array([[ 10.606, -14.621,  17.068,  -6.516],
       [ -3.724, -17.186,  16.021,  -4.035],
       [ 11.689, -14.040,  17.703,  -5.496]]) Out: -14.040

array([[ -9.763,   1.679,   8.397,  -9.463,  -7.349,  -3.649],
       [-10.764,  -9.599, -11.316, -10.222,  -7.662,   3.861],
       [ 13.316, -13.680,  -3.312,  -9.257,  -8.705, -11.431]]) Out: -11.316

array([[-0.019,  0.045,  1.913,  0.142, -1.882],
       [-0.602,  0.357,  2.153,  0.468, -1.595]]) Out: -0.602

array([ 0.047, -0.127,  0.126, -0.158, -0.148, -0.150]) Out: -0.148

array([ 0.106,  0.023, -0.108,  0.036, -0.115,  0.095]) Out: 0.023

array([[-0.040,  0.090, -0.004,  0.120,  0.127, -0.038],
       [ 0.128,  0.044,  0.112,  0.184, -0.187,  0.062],
       [ 0.068,  0.145, -0.041,  0.108,  0.124,  0.086]]) Out: -0.040

array([[  99.4,  130.7,   67.0, -196.3,   17.5],
       [  50.9,   31.8,   30.1, -204.8,  -18.3]]) Out: -18.3

array([-1.7,  1.3,  0.5,  1.1, -1.1]) Out: 0.5

array([ -4.44,  10.30,  -6.17,   3.68,  -2.74, -13.86,   2.30]) Out: -4.44

array([-154.662, -167.853,  -59.969, -183.383,  175.138]) Out: -154.662
---
[[-35, -1, 61, 10, -25], [-43, -47, 18, -37, -5]]
61
[[24, 39, 17, -46, 0, 22], [23, -4, -11, 18, -50, 68]]
-46
[[4, 45, -17, 50, 50, -26], [-9, 27, -51, -9, -37, -75]]
50
[[-23, 28, -39, -84], [-20, 14, -45, 2]]
28
[[-8, 5, -76, -54, 6, 42, 38], [14, -14, -26, -31, 21, -34, -44]]
6
[[-15, 1, 28, 44, 2], [-43, -70, -67, -38, -54]]
28
[[11, 40, -72, -24, 25], [-41, 0, -71, -8, -38]]
-72
---
-12  20  -22  -13  -2  -20  -4
32  14  23  -32  -4  17  -23
-4  -5  -8  30  21  14  60
>> -2

-5  -58  31  53  -10
50  16  -9  -16  0
-44  -26  58  71  53
>> 31

-16  71  13  -5  64
15  43  -4  -6  9
-18  -9  33  15  7
>> 13

-18  -63  36  46  77  -14
-40  -14  66  -31  -35  -65
55  -63  63  -3  -56  -33
>> 46

-53  -37  -11  58  -8  -27
-53  -76  -10  47  -9  -45
2  -4  -1  -6  1  -3
>> 58

-59  -2  -6  -6  13
-3  22  5  -1  11
-47  22  13  -2  8
>> -6

14  -26  27  3
-68  50  17  -26
-23  63  70  -49
>> -26
---
-0.765,14.177,-11.049,8.896,-3.733 >> -3.733
2.4,-15.0,-14.6,-18.2,11.5,12.4 >> 12.4
1.006,0.341,-1.324,0.015 >> 0.015
1.2,-1.9,-1.0,-0.2,0.7,-0.8 >> -0.8
-0.034,-0.153,-0.013,-0.062,0.116,0.058 >> 0.058
-14.7,0.0,-4.3,-17.7,13.5,-18.2 >> -18.2
0.00,-1.90,-0.16,0.18,-1.75,2.03,-1.41 >> -1.41
15.0,-16.5,2.6,-9.1 >> -9.1
15.081,-12.976,-15.992,8.140,15.804 >> 15.804
-0.108,-0.030,0.158,0.165,0.128,0.007 >> 0.007
---
65  -41  35  57  80  3 result: 80, 65

13  59  -76  17  6 result: 59, 17

-14  27  -19  24
-3  -43  19  -61
-14  39  70  -82
result: 70, 39

-24  -17  -4  80  -5  -27
0  -16  -26  43  8  5
-35  -27  -18  47  -17  -32
result: 80, 47

-30  -9  79  29  -53  -7  77 result: 79, 77

30  -67  -20  -22  9  -11  -29
6  -23  39  -16  50  -9  23
-47  10  1  -16  -3  -26  -39
result: 50, 39

-15  -3  7  -18  19  -2  71 result: 71, 19

36  -14  -11  24  -40
44  -23  -46  14  -45
-6  -26  -72  -7  -23
result: 44, 36
---
[16.475, -114.899, -169.526, 53.049, 125.584, 40.442, -70.577] => -169.526
[0.007, -0.069, -0.095, 0.143, -0.197, -0.026] => -0.095
[44.51, 66.07, 171.67, -108.51, 138.25, -12.63] => 171.67
[-160.26, -100.80, 110.62, 100.62] => 110.62
[-0.006, 0.097, -0.144, 0.086, 0.151, 0.005] => -0.144
[14.7, 5.9, -2.9, -0.9, -11.8] => -2.9
[0.121, -0.090, 0.108, -0.106, 0.029] => 0.108
---
-55	5	2	3	55	-42
9	3	-4	-7	32	6
-72	4	33	-4	-25	-66
⇒ 3

-25	14	24	47	25	29	8
-7	45	43	8	-33	44	-26
63	-3	-18	-13	34	-43	74
⇒ 25

64	-44	56	42	9	32	-44
50	-11	31	75	21	37	-64
55	-23	19	81	-5	10	-18
⇒ 9

-24	50	-6	-64
7	10	10	-5
-13	-17	-6	1
⇒ 50

-31	-42	62	20	18
27	23	-9	17	8
-40	-80	55	-17	-28
⇒ 62

-28	-56	-3	0	43	11
61	-32	13	18	-70	-44
-49	4	24	29	24	37
⇒ 0

-5	59	43	50	34	-2	20
-40	69	42	59	30	-40	2
-38	0	-9	-4	-14	-38	-23
⇒ 34

13	-25	-1	-27	-12
-68	-12	-81	56	27
-14	31	20	16	-9
⇒ -1

-45	54	-26	37	-10	50
-51	59	3	39	5	18
20	-23	11	38	-28	3
⇒ 37
---
[[-11 -17 -32  47]
 [ 41 -52  73  27]
 [ 15  24 -40  15]] ⇒ 24

[[ -1  -6  35 -15  40 -58  43]
 [-28   4  21  16 -18 -58   5]
 [  4  -7 -29 -12   1  66 -25]] ⇒ 1

[[ 70 -51 -74 -84]
 [ 28  50  16  13]
 [ 21   9 -13  45]] ⇒ 9

[[ 21 -25  19  21   1  -9 -17]
 [-33  39 -30 -32  -2  15  25]
 [ 62 -72  57  59   5 -29 -46]] ⇒ 5

[[  7  27 -73 -47  -1  48]
 [-33  77 -32 -22 -37  26]
 [-31  22 -24 -52  38  22]] ⇒ -52

[[ 23  23  14 -16]
 [  3  62  18 -11]
 [-10  12  -3  17]] ⇒ 12
---
array([[  5, -22, -69,  59],
       [ 34, -26,  33,   0],
       [-10,  44,  20,  26]]) --> 33

array([[-20,  71,  -3,  43, -47, -25,  -6],
       [-23, -11,  52,   5, -25,   3, -14]]) --> -3

array([[ 34, -47, -58,  -1,  27],
       [-46,  16,   3,  27,  -9],
       [  7, -32, -52, -66,  25]]) --> 3

array([[  1,   2,  -5,   0,   1],
       [ 67,  72,   6, -34, -61]]) --> -5

array([[ 14,  17,  54,  -9,  42],
       [ 57, -21, -13, -57, -38],
       [  6,  30, -60, -29, -11]]) --> -13

array([[-31, -26, -15,  -9, -73, -24],
       [-45, -12,  -9, -49, -12, -49],
       [ 17,  35, -16, -40, -27,  20]]) --> -9

array([[ 75,  36,  18, -11],
       [ -4,  -5,  -5,   3]]) --> 18

array([[-57,   0,  26, -35,   1,   1],
       [ 14, -36, -15, -66,   9, -42]]) --> 26

array([[-28, -22,  12,  17,  61, -24,  75],
       [ 17,  74,  22,  28,   5,  50,  46],
       [ 40,   2,  16, -33, -31,  49, -73]]) --> 22
---
70  71  60  59  57 value 71
-3  5  -79  62 value 5
56  32  62  51  -3  4 value 32
-53  -28  -21  -28  -13  -25  -67 value -28
23  78  44  -72 value 78
1  -58  -1  -67  66  26  -41 value -58
-57  26  2  36  44  79  10 value 26
-23  -60  59  -26  34 value -60
14  -19  61  6  -6  -55 value -19
-73  -25  27  -29  6 value -25
